Here is a tiny trained network, its code and every weight. The questions are about switching its units off for an input and a target symbol, where a switched-off unit gives its printed mean instead of its output.

import numpy as np


def w(rows, s, z=0):
    codes = np.array(rows[::2]) - 128.0
    scale = np.full(codes.shape[1], s)
    scale[-1] = z or s
    return codes * scale


def softmax(a):
    e = np.exp(a - a.max(-1, keepdims=True))
    return e / e.sum(-1, keepdims=True)


def log_softmax(a):
    a = a - a.max(-1, keepdims=True)
    return a - np.log(np.exp(a).sum(-1, keepdims=True))


def net(x, mask):
    ids = ['γδεζλσψω'.index(c) for c in x.split()]
    T = len(ids)
    res = E[ids] + P[:T]
    u = 0
    for l in range(2):
        r = res
        for j in range(3):
            rows = slice(3 * j, 3 * j + 3)
            q, k, v = (r @ M[l][rows].T for M in (Q, K, V))
            z = softmax(np.where(np.tri(T) > 0, q @ k.T / 3**0.5, -1e9)) @ v
            o = O[l][rows]
            res = res + np.where(mask[u + j], z, o[:, -1]) @ o[:, :-1]
        u += 3
    return log_softmax(res[-1] @ U[:, :-1].T + U[:, -1])


Q, K, V, O = {}, {}, {}, {}
E = w([
[87,107,100,57,253,56,138,26,149],'γ',
[76,157,129,47,149,142,244,77,235],'δ',
[59,4,90,127,140,143,86,165,183],'ε',
[96,114,91,223,100,45,132,2,224],'ζ',
[155,118,77,238,139,228,222,188,140],'λ',
[132,168,82,174,21,56,133,201,96],'σ',
[201,118,26,106,106,151,33,130,148],'ψ',
[86,185,111,229,83,132,3,116,135],'ω',
],0.0085)
P = w([
[183,112,223,119,147,74,99,163,171],'0',
[128,102,170,120,91,124,138,118,174],'1',
[124,91,144,137,62,133,117,103,169],'2',
[85,110,116,142,99,131,141,117,139],'3',
[82,121,85,145,100,133,139,101,137],'4',
[66,146,69,142,104,143,137,108,125],'5',
[55,141,36,148,98,160,158,102,114],'6',
[88,176,37,141,123,160,116,137,130],'7',
[66,198,1,138,180,170,163,154,100],'8',
],0.0089)
Q[0] = w([
[147,106,175,96,81,129,96,141,181],'L0H0',
[185,100,184,107,131,112,125,96,148],'L0H0',
[129,161,70,127,141,142,141,134,118],'L0H0',
[95,147,120,122,113,106,158,129,124],'L0H1',
[145,130,188,117,125,111,151,160,86],'L0H1',
[154,106,158,119,139,121,119,130,117],'L0H1',
[29,123,73,151,91,118,154,79,206],'L0H2',
[131,129,147,113,154,139,106,119,123],'L0H2',
[11,118,60,137,109,117,168,82,236],'L0H2',
],0.013)
K[0] = w([
[162,155,153,132,169,100,122,141,153],'L0H0',
[189,148,187,157,124,114,86,182,148],'L0H0',
[102,122,80,113,114,130,120,95,87],'L0H0',
[104,141,125,120,137,155,146,123,139],'L0H1',
[179,87,157,120,161,109,139,109,163],'L0H1',
[182,100,149,141,140,104,122,138,141],'L0H1',
[112,170,30,143,126,167,118,130,109],'L0H2',
[139,114,154,131,136,140,138,122,154],'L0H2',
[117,190,8,143,128,166,126,127,121],'L0H2',
],0.015)
V[0] = w([
[169,183,183,113,171,54,103,130,102],'L0H0',
[147,255,176,78,103,178,187,118,126],'L0H0',
[194,87,215,173,66,129,81,197,139],'L0H0',
[83,203,110,202,49,82,95,143,101],'L0H1',
[129,184,124,148,149,126,112,189,90],'L0H1',
[142,147,157,150,82,75,155,92,156],'L0H1',
[40,114,117,23,111,82,136,80,148],'L0H2',
[149,93,157,56,167,107,175,183,130],'L0H2',
[243,145,66,91,65,97,72,157,112],'L0H2',
],0.0075)
O[0] = w([
[64,68,245,117,115,85,103,161,80,39],'L0H0',
[227,116,195,226,139,65,93,165,146,112],'L0H0',
[137,169,207,90,73,158,110,54,86,3],'L0H0',
[24,147,164,143,127,140,130,141,155,117],'L0H1',
[72,119,176,134,152,182,113,169,70,33],'L0H1',
[115,122,182,135,94,86,180,89,171,182],'L0H1',
[105,177,115,101,181,3,125,173,161,225],'L0H2',
[150,105,146,57,163,114,183,192,108,63],'L0H2',
[211,159,90,76,1,119,101,106,99,52],'L0H2',
],0.0066,0.0042)
Q[1] = w([
[90,77,120,162,18,155,150,61,152],'L1H0',
[81,167,55,93,186,100,133,170,212],'L1H0',
[206,145,164,86,126,178,33,167,4],'L1H0',
[163,112,153,75,117,91,102,143,181],'L1H1',
[74,112,159,127,1,221,139,44,108],'L1H1',
[164,133,239,139,121,121,133,70,93],'L1H1',
[89,72,61,142,202,70,141,163,129],'L1H2',
[97,43,158,133,127,76,132,38,173],'L1H2',
[137,99,187,63,115,152,131,109,84],'L1H2',
],0.0068)
K[1] = w([
[159,184,167,186,72,160,52,101,84],'L1H0',
[87,184,41,188,149,111,148,167,134],'L1H0',
[116,75,255,50,187,108,156,77,172],'L1H0',
[139,82,147,142,108,143,69,190,111],'L1H1',
[149,160,182,140,152,102,107,47,76],'L1H1',
[150,115,201,82,163,122,145,138,112],'L1H1',
[111,171,59,184,135,106,133,74,119],'L1H2',
[207,124,160,162,80,66,133,104,128],'L1H2',
[138,98,185,137,137,165,94,142,124],'L1H2',
],0.0083)
V[1] = w([
[114,129,85,1,219,129,164,36,193],'L1H0',
[127,27,99,190,233,221,198,190,117],'L1H0',
[253,182,76,99,61,171,246,189,95],'L1H0',
[100,184,132,192,139,231,167,91,131],'L1H1',
[160,249,181,184,148,92,218,53,192],'L1H1',
[97,22,115,101,161,126,38,195,81],'L1H1',
[179,168,178,47,171,141,246,198,137],'L1H2',
[167,167,157,78,90,110,169,236,128],'L1H2',
[135,121,135,236,128,163,132,97,184],'L1H2',
],0.0058)
O[1] = w([
[161,160,114,34,1,139,135,155,183,215],'L1H0',
[129,51,197,136,102,93,98,58,254,127],'L1H0',
[53,5,84,75,109,73,118,88,22,68],'L1H0',
[135,123,222,97,142,185,91,98,88,114],'L1H1',
[162,82,154,74,161,100,35,190,108,252],'L1H1',
[114,177,118,232,86,105,225,58,222,38],'L1H1',
[94,95,45,120,135,143,57,91,172,140],'L1H2',
[97,137,42,156,185,145,80,121,148,75],'L1H2',
[242,117,165,119,129,125,121,100,78,188],'L1H2',
],0.0066,0.0047)
U = w([
[66,200,138,158,235,197,125,133,99,181],'γ',
[56,144,131,191,71,97,203,105,201,91],'δ',
[219,118,75,181,171,71,76,102,164,174],'ε',
[51,94,95,130,147,91,180,155,47,147],'ζ',
[143,180,63,71,57,208,133,25,124,141],'λ',
[114,111,195,42,118,119,52,222,146,4],'σ',
[117,53,204,109,131,140,97,4,119,161],'ψ',
[227,164,200,142,127,133,199,150,108,135],'ω',
],0.0039,0.0022)

Each question gives the input, a string of symbols that net reads in full, and the target symbol t.
The units are the heads (3 rows each of Q, K, V and O). Each row of codes is followed by its name. A weight is (code - 128) times the scale printed after its matrix; where a second scale follows, it is the last column's (O and U).
mask holds one flag per head, layer by layer. A switched-off head (its flag False) gives its mean, the last column of its rows in O, instead of its output. The means were averaged over made-up inputs and are rounded, as every weight is.
A unit's drop is (log p(t) with every unit on - log p(t) with that unit switched off) / (log p(t) with every unit on - log p(t) with every unit switched off).
The circuit of an input: a set's keep is (log p(t) with only the set's units on - log p(t) with every unit switched off) / (log p(t) with every unit on - log p(t) with every unit switched off). Starting from all 6 units, units are removed one at a time, each time the one whose removal leaves the highest keep (on an exact tie, the one counted first), for as long as the keep stays at least 0.8.
circuit, biggest first: the units of the circuit, biggest drop first
unit that matters most: the unit with the biggest drop
heads that matter: for each layer, one digit per head in row order, 1 if its drop is at least 0.15 and else 0, layers parted by /
drop when u is switched off: that unit's drop, to one decimal
input λ λ ε, target ψ: circuit, biggest first	L1H0, L0H2
input δ σ δ σ, target ζ: heads that matter	001 / 100
input σ ζ ζ δ γ, target σ: circuit, biggest first	L1H1, L0H0, L1H0, L0H2
input δ δ ω ω λ, target γ: heads that matter	011 / 100
input ε ω λ, target γ: heads that matter	111 / 100
input γ δ σ γ, target ζ: heads that matter	001 / 100
input ψ ε ε, target ζ: circuit, biggest first	L1H0, L0H2
input ε δ ε δ ω ω ε ζ, target γ: circuit, biggest first	L1H0, L0H1
input λ γ δ ε δ δ δ δ δ, target ε: circuit, biggest first	L0H0, L1H2
input δ ζ δ γ, target σ: circuit, biggest first	L1H1, L1H0, L0H2
input γ δ ε ε ζ γ ε ε, target δ: heads that matter	100 / 110
input λ δ γ δ δ, target σ: circuit, biggest first	L1H1, L0H0, L1H0
input ψ ω ε δ ζ ε, target ω: circuit, biggest first	L1H2, L0H2
input ζ δ ε δ γ ε ε δ, target δ: unit that matters most	L1H1
input ζ ζ ε γ δ ε δ ψ ε, target λ: circuit, biggest first	L0H2
input γ δ ω ω δ, target γ: circuit, biggest first	L1H0, L0H1, L0H2
input ε δ γ ε ε, target δ: heads that matter	001 / 110
input δ δ σ δ ψ ε ε, target λ: circuit, biggest first	L0H0, L0H2
input γ γ ψ λ δ δ, target ψ: circuit, biggest first	L1H0, L0H2
input δ δ δ ζ, target ω: circuit, biggest first	L1H2, L1H0, L0H2
input γ δ σ ζ γ δ ε δ, target δ: heads that matter	101 / 110
input δ ε ω δ, target γ: heads that matter	101 / 100
input γ δ δ ε δ ε ζ, target ω: drop when L0H2 is switched off	0.4
input ω ω σ σ ε ε, target γ: drop when L1H2 is switched off	0.0
input γ σ ω, target γ: drop when L0H2 is switched off	0.1
